Here is a tiny trained network, its code and every weight. The questions are about switching its units off for an input and a class, where a switched-off unit gives its printed mean instead of its output.

import numpy as np


def w(rows, s, z=0):
    codes = np.array(rows[::2]) - 128.0
    scale = np.full(codes.shape[1], s)
    scale[-1] = z or s
    return codes * scale


def f(y):
    return y / 2 * (1 + np.tanh(0.7978845608 * (y + 0.044715 * y**3)))


def log_softmax(a):
    a = a - a.max(-1, keepdims=True)
    return a - np.log(np.exp(a).sum(-1, keepdims=True))


def net(x, mask):
    res = np.array(x, float).reshape(1, 5) / 4 @ E
    y = f(res @ A[0][:, :-1].T + A[0][:, -1])
    res = res + np.where(mask, y, B[0][:, -1]) @ B[0][:, :-1]
    return log_softmax(res[-1] @ U[:, :-1].T + U[:, -1])


A, B = {}, {}
E = w([
[124,191,158,27],'x0',
[191,91,163,22],'x1',
[82,167,63,2],'x2',
[83,169,226,138],'x3',
[192,73,200,162],'x4',
],0.0098)
A[0] = w([
[69,118,96,110,91],'neuron 0',
[151,69,125,220,169],'neuron 1',
[130,114,146,166,90],'neuron 2',
[63,153,11,77,133],'neuron 3',
[56,200,195,179,149],'neuron 4',
[209,53,114,192,176],'neuron 5',
[210,88,187,51,131],'neuron 6',
[219,108,195,84,164],'neuron 7',
[157,127,153,32,254],'neuron 8',
[79,126,56,67,134],'neuron 9',
[49,146,204,168,199],'neuron 10',
],0.011,0.0042)
B[0] = w([
[106,133,100,108,158],'neuron 0',
[139,83,147,243,240],'neuron 1',
[117,133,128,174,157],'neuron 2',
[85,131,39,114,244],'neuron 3',
[51,220,186,162,221],'neuron 4',
[192,2,102,240,234],'neuron 5',
[202,95,162,31,225],'neuron 6',
[198,110,202,70,218],'neuron 7',
[161,125,123,23,238],'neuron 8',
[113,99,80,95,214],'neuron 9',
[87,159,187,146,219],'neuron 10',
],0.01,0.011)
U = w([
[76,204,180,150,253],'0',
[157,73,129,216,195],'1',
[189,114,165,85,4],'2',
[89,152,9,108,99],'3',
],0.014,0.0011)

Each question gives the input, the list of numbers given to net, and the class t.
The units are the neurons (one row each of A and B). Each row of codes is followed by its name. A weight is (code - 128) times the scale printed after its matrix; where a second scale follows, it is the last column's (A, B and U).
mask holds one flag per neuron, in row order. A switched-off neuron (its flag False) gives its mean, the last column of its row in B, instead of its output. The means were averaged over made-up inputs and are rounded, as every weight is.
A unit's drop is (log p(t) with every unit on - log p(t) with that unit switched off) / (log p(t) with every unit on - log p(t) with every unit switched off).
The circuit of an input: a set's keep is (log p(t) with only the set's units on - log p(t) with every unit switched off) / (log p(t) with every unit on - log p(t) with every unit switched off). Starting from all 11 units, units are removed one at a time, each time the one whose removal leaves the highest keep (on an exact tie, the one counted first), for as long as the keep stays at least 0.8.
circuit, biggest first: the units of the circuit, biggest drop first
unit that matters most: the unit with the biggest drop
top k neurons: the k neurons with the biggest drops, biggest first
drop of u: that unit's drop, to one decimal
input [3,0,0,-3,0], class 3: unit that matters most -> neuron 7
input [3,-2,8,8,6], class 0: top 3 neurons -> neuron 4; neuron 5; neuron 10
input [-6,3,5,-1,2], class 3: top 3 neurons -> neuron 7; neuron 1; neuron 6
input [2,0,-4,5,4], class 0: top 2 neurons -> neuron 4; neuron 10
input [7,7,-2,-7,-8], class 3: top 2 neurons -> neuron 3; neuron 9
input [-5,7,8,-5,1], class 3: top 2 neurons -> neuron 3; neuron 9
input [-6,-8,8,3,7], class 0: top 2 neurons -> neuron 5; neuron 4
input [-6,-5,-6,6,-5], class 0: top 2 neurons -> neuron 4; neuron 10
input [-6,-7,0,1,-6], class 0: top 2 neurons -> neuron 4; neuron 5
input [-6,-7,6,3,0], class 0: drop of neuron 5 -> 0.4
input [-7,-2,2,4,-5], class 0: drop of neuron 3 -> 0.0
input [0,5,1,-8,-3], class 3: drop of neuron 3 -> 0.3
input [-2,-2,7,-4,7], class 3: drop of neuron 7 -> 0.2
input [2,6,-1,-3,-7], class 3: circuit, biggest first -> neuron 3
